Read these off the grid that follows. Indices start at 0.
1) Read off the bottom-left entry.
2) Read off the top-right entry.
3) Read off the entry in row 1 and column 2.
4) Read off the entry in row 0 and column 1.
5) Read off the entry directly above 82.
6) Read off the entry just right of the largest entry.
7) Read off the entry in row 1 and column 0.
8) Read off the entry just left of 73.
array([[ 98, 212,  78, 148,  95, 156,  45],
       [152, 165,  80, 155,  82, 132, 171],
       [ 95, 170,  73, 147,  98, 144, 158]])
1) 95
2) 45
3) 80
4) 212
5) 95
6) 78
7) 152
8) 170

B = [111, 127,  51, 116, 139, 163, 210, 124,  96, 139, 134]
The third smallest entry: 111
What is the entry just left of the smallest entry? 127
The entry just left of 96 -> 124
The first entry from the right -> 134
What is the third entry from the left? 51

Read these off the array that follows. Rows and columns are numbered from 0.
1) Find the entry at row 0, column 1.
2) Find the entry in the top-right corner.
3) Find the entry directly above the largest entry.
4) Find the entry in the top-left corner.
5) Find the entry directly above 78.
6) Find the top entry of the column that holds the largest entry.
7) Find the entry in the bottom-right corner.
8) Find the entry at row 0, column 2.
array([[ 92,  87,  94,  99, 113, 116,  62, 128,  59, 119],
       [104,  72, 112, 103,  91,  91,  55, 153,  52, 127],
       [ 83,  96, 113,  96, 131, 109,  43, 166,  68,  99],
       [102,  78, 112, 100, 103,  98,  43, 141,  63, 112],
       [112,  79, 112, 102, 100,  92,  61, 154,  52, 127]])
1) 87
2) 119
3) 153
4) 92
5) 96
6) 128
7) 127
8) 94

Questions about the table below. Indices start at 0.
1) Read off the entry in the bottom-left corner.
2) Read off the entry at row 0, column 1.
3) Read off the entry in row 0 and column 2.
4) Read off the entry at row 0, column 0.
5) Read off the entry at row 1, column 0.
6) Read off the entry at row 2, column 0.
[[137 156 132 146 149 151 143 159 142 140]
 [137 139 131 140 135 137 140 143 143 135]
 [136 138 132 135 145 139 137 146 139 141]
 [136 138 132 132 136 137 138 142 139 137]
 [163 159 151 136 137 143 163 216 164 161]
 [145 140 135 134 135 140 141 151 141 136]
 [137 136 131 132 134 137 136 144 138 134]
 [144 136 136 160 148 170 152 157 149 145]
 [140 138 132 133 135 140 136 144 137 137]
 [149 140 134 135 137 144 145 149 142 136]
 [142 145 138 136 142 138 137 153 141 148]
 [143 146 135 135 146 142 139 149 145 147]
 [139 160 132 133 139 140 139 153 141 136]
 [140 137 133 135 144 143 136 141 139 135]
 [136 136 131 147 143 138 138 141 142 139]
 [140 139 136 137 135 136 137 151 141 142]]
1) 140
2) 156
3) 132
4) 137
5) 137
6) 136

Questions about the table below. Counting starts at 0.
1) What is the bottom-right entry?
2) What is the entry directly below the smallest entry?
3) What is the entry just left of 94?
4) What is the entry in row 1 and column 1?
5) What is the entry at row 0, column 1?
6) What is the entry at row 1, column 0?
7) What is the entry at row 2, column 0?
8) What is the top-right entry?
array([[111,  96, 131, 122, 168, 105,  97,  98],
       [125, 201, 103, 149, 202,  81,  80,  79],
       [108,  93, 182, 152, 108, 132,  78, 165],
       [125, 146, 119, 143, 129, 107,  99, 157],
       [113, 123,  80, 168, 132, 124, 114, 184],
       [147, 134, 113, 177, 114,  44, 103, 147],
       [ 68, 143, 149, 108, 147, 133, 123, 113],
       [151, 120, 138, 103, 123, 137,  55, 159],
       [ 89, 125,  52, 139, 144, 148, 150,  65],
       [123, 141, 134,  89, 131, 117, 151, 137],
       [123, 170, 148, 191, 109, 126, 147, 176],
       [103, 123, 125,  94, 170, 142, 115, 134],
       [146, 142, 151,  93, 129, 146, 124, 131],
       [126, 121, 183, 136, 140, 102, 207, 166],
       [162, 118, 114, 139, 109, 163, 184, 128],
       [101, 112, 140, 124, 162, 103, 189, 136]])
1) 136
2) 133
3) 125
4) 201
5) 96
6) 125
7) 108
8) 98

x = [ 76, 195,  50, 215,  43]
The entry just left of 50 -> 195
The entry just right of 195 is 50
The 1st entry?
Answer: 76

X = [156,  78, 106, 127,  55]
The entry just left of 78? 156
The entry just right of 106? 127

Questions about the row below.
1) Find the second entry.
2) Find the first entry.
3) Find the 3rd entry.
[ 54, 141,  79,  91, 110, 133,  58]
1) 141
2) 54
3) 79
